Each row is followed by roughly how far along a hidden order it lies, from 0 to 20. A new part has a new order.
[ 0.73 -0.17  0.24 -3.23  0.00 -0.48 -0.73 -0.33  3.07  1.52 -0.46 -2.18
 -0.54 -0.31 -0.03 -0.83 -1.82 -0.60  0.53  0.57  2.36  0.78 -0.06]	6
[ 0.10 -0.06  0.87  1.71  0.61  2.88 -0.30 -1.29 -0.27 -1.15 -4.80 -1.87
  0.16  1.96  4.54  0.20 -1.46  0.77  1.60 -2.00  0.89  3.36  0.35]	18
[ 0.16  1.46  1.22  0.53 -1.03 -0.85  0.00 -2.22 -2.76 -1.20  0.55 -2.70
 -2.21 -0.65 -1.12  0.14 -1.63 -0.48 -0.53 -0.18 -0.36 -1.39  0.77]	0
[-0.75  2.02  1.43 -0.42 -2.79 -3.28 -0.75 -0.20  0.79  1.90  2.98  2.60
 -0.87 -1.35  0.76  0.02 -4.36 -1.25  1.06  0.94  3.24  0.44  0.92]	0
[ 1.03 -0.02  1.49  1.27  0.20  1.53 -1.55 -0.50 -0.13 -1.59 -4.28 -1.62
  0.20 -0.97  1.07  0.73  0.53  1.71  0.86  0.14  0.62  1.75 -0.42]	3
[ 0.37  1.58 -0.10  1.22 -0.90 -2.36 -1.72  1.23  1.52 -0.47 -2.26 -0.62
  1.10  0.70 -0.72  1.40  0.51  0.26 -1.99 -1.12 -0.07  1.16  1.68]	8
[-0.40 -0.61  1.16  1.82 -1.40 -2.38  0.09 -1.17  1.56  1.01  1.01 -0.14
 -0.49 -1.28 -1.42  0.80  1.87  1.63 -0.31 -0.40 -1.33 -1.29  1.42]	20
[ 0.67  1.14  0.88  1.95 -0.74 -0.02 -1.53 -1.26  0.37 -0.21 -3.08 -2.08
  0.52  0.05 -0.26 -0.87  0.18  0.72  0.41 -0.65  2.48 -0.75  0.39]	2
[ 1.29 -0.17  1.24  1.54 -0.12  1.44 -1.51 -0.10  2.77 -1.24 -3.61  0.24
  0.75 -0.09  0.28  0.73 -1.56 -0.67 -0.05 -0.34  2.84  0.70  0.19]	18
[-1.46  2.11  2.31 -3.31  0.15 -6.01  0.62  0.04 -0.21 -0.56 -2.68 -2.18
 -2.38 -1.70 -0.19  2.35 -2.21 -2.84  2.01  2.06  2.12 -0.52 -0.20]	0
[-0.11  1.54  1.45  0.60  0.07  0.81  0.32  0.03  0.10  0.17  0.30 -0.23
 -0.68 -0.17  0.20  0.83 -0.12 -0.57  0.47  0.37 -0.05  1.27 -0.34]	6
[ 1.77  2.15  1.69 -1.38 -0.48 -3.90  0.92  0.66  1.34 -0.21 -2.30 -0.09
 -0.98  1.48  1.85  1.55 -2.47 -4.09 -0.28  0.46 -0.38 -1.98  0.42]	10
[ 1.53  0.71  0.74  1.50 -0.80 -0.23 -0.22 -1.46  2.44  1.71  3.43  1.15
 -0.10  1.27 -1.84  0.09 -0.68  0.89 -0.26 -1.37  1.40 -3.27  2.32]	11
[ 0.59  0.09  0.40 -0.29 -0.30 -1.75  0.08 -1.60 -0.13 -1.19 -0.95  1.17
  0.03 -0.82  0.55  0.76 -1.76 -0.62  0.23  0.53  2.63  1.01 -0.63]	11
[ 0.09  3.20 -0.57  4.33 -0.22 -4.54 -2.57  3.82 -4.94  0.42 -3.56 -3.78
  3.85  1.95  4.18  5.13  1.06 -0.89 -7.97 -3.42 -2.00  9.34  1.59]	13
[-0.57 -0.17  0.88 -1.39  1.04 -1.09  1.33 -2.65  0.53 -0.63 -5.35 -1.32
 -1.74 -1.94  0.96 -1.01 -2.18 -1.80  3.36  1.70  0.44 -0.36 -2.18]	1
[ 2.42 -0.14 -3.12 -4.69 -0.86 -0.10 -0.41  5.32  1.20  0.01 -5.17 -2.77
 -0.04  3.69 -0.01  0.39  0.12  0.02 -4.63 -0.15 -0.17  6.12  1.48]	2
[ 2.57  2.73  1.04  2.07 -1.13  0.82 -3.24  0.21  1.44  1.71  0.33 -0.14
  1.08  0.59 -0.51 -2.87  0.43  1.27 -0.87  2.01  2.60  0.63  0.92]	8
